Here is a tiny trained network, its code and every weight. The questions are about switching its units off for an input and a target symbol, where a switched-off unit gives its printed mean instead of its output.

import numpy as np


def w(rows, s, z=0):
    codes = np.array(rows[::2]) - 128.0
    scale = np.full(codes.shape[1], s)
    scale[-1] = z or s
    return codes * scale


def f(y):
    return np.maximum(y, 0)


def softmax(a):
    e = np.exp(a - a.max(-1, keepdims=True))
    return e / e.sum(-1, keepdims=True)


def log_softmax(a):
    a = a - a.max(-1, keepdims=True)
    return a - np.log(np.exp(a).sum(-1, keepdims=True))


def net(x, mask):
    ids = ['ΓΔΛΦΩβηθψ'.index(c) for c in x.split()]
    T = len(ids)
    res = E[ids] + P[:T]
    u = 0
    for l in range(3):
        q, k, v = (res @ M[l].T for M in (Q, K, V))
        z = softmax(np.where(np.tri(T) > 0, q @ k.T / 3**0.5, -1e9)) @ v
        res = res + np.where(mask[u], z, O[l][:, -1]) @ O[l][:, :-1]
        u += 1
        y = f(res @ A[l][:, :-1].T + A[l][:, -1])
        res = res + np.where(mask[u : u + 8], y, B[l][:, -1]) @ B[l][:, :-1]
        u += 8
    return log_softmax(res[-1] @ U[:, :-1].T + U[:, -1])


Q, K, V, O, A, B = {}, {}, {}, {}, {}, {}
E = w([
[140,187,96,176,98,112],'Γ',
[91,104,205,165,10,103],'Δ',
[86,180,180,198,20,96],'Λ',
[91,121,6,143,112,104],'Φ',
[221,159,128,142,221,134],'Ω',
[69,16,136,190,150,107],'β',
[97,46,52,47,68,112],'η',
[32,136,109,140,52,85],'θ',
[72,167,165,119,175,103],'ψ',
],0.015)
P = w([
[126,101,130,126,144,2],'0',
[140,159,110,131,86,126],'1',
[140,141,114,115,95,131],'2',
[129,122,148,116,99,150],'3',
[122,113,155,102,117,161],'4',
[122,104,169,96,112,177],'5',
[107,123,168,114,115,163],'6',
],0.0083)
Q[0] = w([
[83,42,193,39,173,120],'L0H0',
[226,156,153,128,58,136],'L0H0',
[59,113,108,190,6,195],'L0H0',
],0.013)
K[0] = w([
[112,197,131,64,129,9],'L0H0',
[106,175,149,208,180,201],'L0H0',
[33,29,122,177,175,86],'L0H0',
],0.014)
V[0] = w([
[181,131,254,49,38,87],'L0H0',
[85,129,122,157,180,158],'L0H0',
[106,217,63,63,122,154],'L0H0',
],0.0067)
O[0] = w([
[179,186,2,30,138,86,136],'L0H0',
[132,112,176,168,97,128,34],'L0H0',
[82,240,207,117,179,123,2],'L0H0',
],0.0045,0.00097)
A[0] = w([
[120,140,155,62,20,79,19],'L0N0',
[2,150,56,108,117,146,125],'L0N1',
[83,204,158,210,157,126,128],'L0N2',
[182,108,83,210,127,190,174],'L0N3',
[32,210,73,140,185,191,194],'L0N4',
[103,104,90,152,220,93,5],'L0N5',
[41,189,135,52,239,135,86],'L0N6',
[115,110,212,40,97,100,72],'L0N7',
],0.0078,0.0023)
B[0] = w([
[113,195,35,113,236,109,218],'L0N0',
[101,141,255,118,167,121,254],'L0N1',
[175,78,68,103,128,120,200],'L0N2',
[70,146,121,81,123,66,162],'L0N3',
[85,188,175,76,85,123,211],'L0N4',
[57,144,172,87,108,100,148],'L0N5',
[254,63,139,149,4,94,214],'L0N6',
[146,164,106,99,135,101,187],'L0N7',
],0.01,0.0051)
Q[1] = w([
[148,154,201,106,106,70],'L1H0',
[117,112,134,144,223,25],'L1H0',
[182,136,110,147,195,250],'L1H0',
],0.011)
K[1] = w([
[156,26,101,143,196,182],'L1H0',
[124,126,254,52,127,67],'L1H0',
[91,208,39,236,23,37],'L1H0',
],0.0093)
V[1] = w([
[124,91,53,2,209,165],'L1H0',
[8,154,163,223,243,159],'L1H0',
[17,70,39,76,2,153],'L1H0',
],0.0077)
O[1] = w([
[136,98,61,45,250,145,169],'L1H0',
[12,143,90,254,160,170,1],'L1H0',
[107,69,27,91,43,116,167],'L1H0',
],0.0075,0.0041)
A[1] = w([
[164,82,186,93,106,183,116],'L1N0',
[119,227,136,113,134,98,77],'L1N1',
[92,105,140,177,111,151,55],'L1N2',
[201,180,87,204,102,139,213],'L1N3',
[181,205,138,140,181,175,185],'L1N4',
[107,132,196,89,220,191,31],'L1N5',
[132,146,97,166,142,252,81],'L1N6',
[174,152,52,136,59,255,253],'L1N7',
],0.0087,0.0045)
B[1] = w([
[68,163,86,150,151,74,251],'L1N0',
[221,184,89,81,142,160,254],'L1N1',
[164,82,73,99,173,120,164],'L1N2',
[166,14,165,218,146,101,190],'L1N3',
[68,34,172,148,197,133,201],'L1N4',
[141,79,76,219,83,111,189],'L1N5',
[186,254,181,98,101,144,129],'L1N6',
[66,81,174,48,185,131,166],'L1N7',
],0.0095,0.0042)
Q[2] = w([
[162,105,157,99,107,64],'L2H0',
[195,135,92,139,126,254],'L2H0',
[181,100,68,166,61,231],'L2H0',
],0.011)
K[2] = w([
[107,103,83,159,176,92],'L2H0',
[88,114,191,83,81,245],'L2H0',
[160,90,164,77,146,238],'L2H0',
],0.012)
V[2] = w([
[220,24,104,173,102,169],'L2H0',
[68,2,159,27,157,171],'L2H0',
[150,117,45,163,83,209],'L2H0',
],0.0083)
O[2] = w([
[174,118,136,157,172,14,105],'L2H0',
[58,164,212,70,176,2,113],'L2H0',
[94,175,79,176,145,71,2],'L2H0',
],0.0075,0.0088)
A[2] = w([
[128,166,162,196,118,196,137],'L2N0',
[161,180,203,140,47,128,3],'L2N1',
[78,123,171,180,96,98,107],'L2N2',
[136,2,143,96,163,123,107],'L2N3',
[144,136,194,226,88,154,164],'L2N4',
[132,164,75,83,45,97,67],'L2N5',
[86,147,119,121,167,50,56],'L2N6',
[93,148,156,116,119,185,162],'L2N7',
],0.0092,0.007)
B[2] = w([
[175,145,162,210,163,122,156],'L2N0',
[99,218,146,234,129,128,173],'L2N1',
[147,96,172,115,155,155,161],'L2N2',
[104,242,156,154,111,92,248],'L2N3',
[160,4,118,93,142,155,182],'L2N4',
[104,119,93,139,86,198,196],'L2N5',
[154,151,102,176,73,215,208],'L2N6',
[117,89,162,70,140,108,171],'L2N7',
],0.012,0.011)
U = w([
[186,100,88,145,140,28,157],'Γ',
[122,151,102,29,126,59,179],'Δ',
[173,129,68,156,143,138,4],'Λ',
[12,30,195,150,79,45,159],'Φ',
[179,158,221,117,253,89,126],'Ω',
[91,142,157,209,60,73,9],'β',
[72,235,165,113,219,166,30],'η',
[52,114,155,148,187,209,143],'θ',
[210,117,222,53,64,84,220],'ψ',
],0.005,0.0036)

Each question gives the input, a string of symbols that net reads in full, and the target symbol t.
The units are the heads (3 rows each of Q, K, V and O) and the neurons (one row each of A and B). Each row of codes is followed by its name. A weight is (code - 128) times the scale printed after its matrix; where a second scale follows, it is the last column's (O, A, B and U).
mask holds one flag per unit, layer by layer, with each layer's heads first. A switched-off unit (its flag False) gives its mean, the last column of its rows in O or B, instead of its output. The means were averaged over made-up inputs and are rounded, as every weight is.
A unit's drop is (log p(t) with every unit on - log p(t) with that unit switched off) / (log p(t) with every unit on - log p(t) with every unit switched off).
The circuit of an input: a set's keep is (log p(t) with only the set's units on - log p(t) with every unit switched off) / (log p(t) with every unit on - log p(t) with every unit switched off). Starting from the 12 units with the biggest drops (on a tie, the unit counted first), units are removed one at a time, each time the one whose removal leaves the highest keep (on an exact tie, the one counted first), for as long as the keep stays at least 0.8.
units of the circuit, in order: the units of the circuit, biggest drop first
unit that matters most: the unit with the biggest drop
top k neurons: the k neurons with the biggest drops, biggest first
drop when u is switched off: that unit's drop, to one decimal
input Ω η η, target η: unit that matters most	L0N6
input θ θ ψ θ θ η θ, target θ: units of the circuit, in order	L2H0; L0N6; L0N0
input θ β Δ, target Φ: units of the circuit, in order	L1H0; L2N6
input Δ θ Λ η, target Δ: units of the circuit, in order	L0H0; L1H0
input Ω Λ Ω, target Ω: units of the circuit, in order	L1H0; L0N3
input Λ Ω Ω θ θ θ η, target θ: units of the circuit, in order	L0N6; L2H0
input Δ Ω θ ψ ψ ψ η, target Δ: units of the circuit, in order	L0H0; L1H0; L0N6; L0N1
input θ θ η, target θ: top 3 neurons	L0N0; L0N6; L0N1
input Φ η Γ, target Δ: units of the circuit, in order	L1H0; L2H0
input η β β η θ, target η: top 3 neurons	L2N6; L0N6; L0N1
input β θ θ Φ Φ, target β: top 2 neurons	L2N6; L1N2
input η β θ, target η: units of the circuit, in order	L2H0; L0N6; L0N0
input θ θ η ψ ψ ψ, target Δ: top 2 neurons	L0N6; L0N4
input θ θ Γ β, target θ: top 2 neurons	L0N6; L1N1
input ψ ψ Φ, target ψ: unit that matters most	L2H0
input Ω ψ ψ ψ, target Ω: top 3 neurons	L1N4; L0N4; L2N5
input θ η Ω θ θ Ω, target θ: top 2 neurons	L1N1; L0N3
input Φ Λ ψ Δ ψ, target β: top 3 neurons	L0N6; L2N1; L1N7
input Φ Λ ψ Φ, target Φ: top 2 neurons	L0N0; L1N7
input Ω θ θ, target Ω: units of the circuit, in order	L1H0
input θ β Γ ψ Δ Γ Φ, target Φ: top 2 neurons	L2N7; L2N6
input ψ ψ Ω Φ η θ ψ, target ψ: top 2 neurons	L0N6; L1N0
input θ θ β θ Ω, target θ: top 2 neurons	L0N6; L0N0
input Φ η Δ θ Λ β ψ, target Φ: top 2 neurons	L0N6; L0N0
input Γ θ θ Δ ψ ψ, target β: top 3 neurons	L0N6; L2N1; L0N0
input ψ η Γ, target Δ: drop when L1N0 is switched off	-0.2
input η η η Δ, target η: drop when L0N0 is switched off	0.2
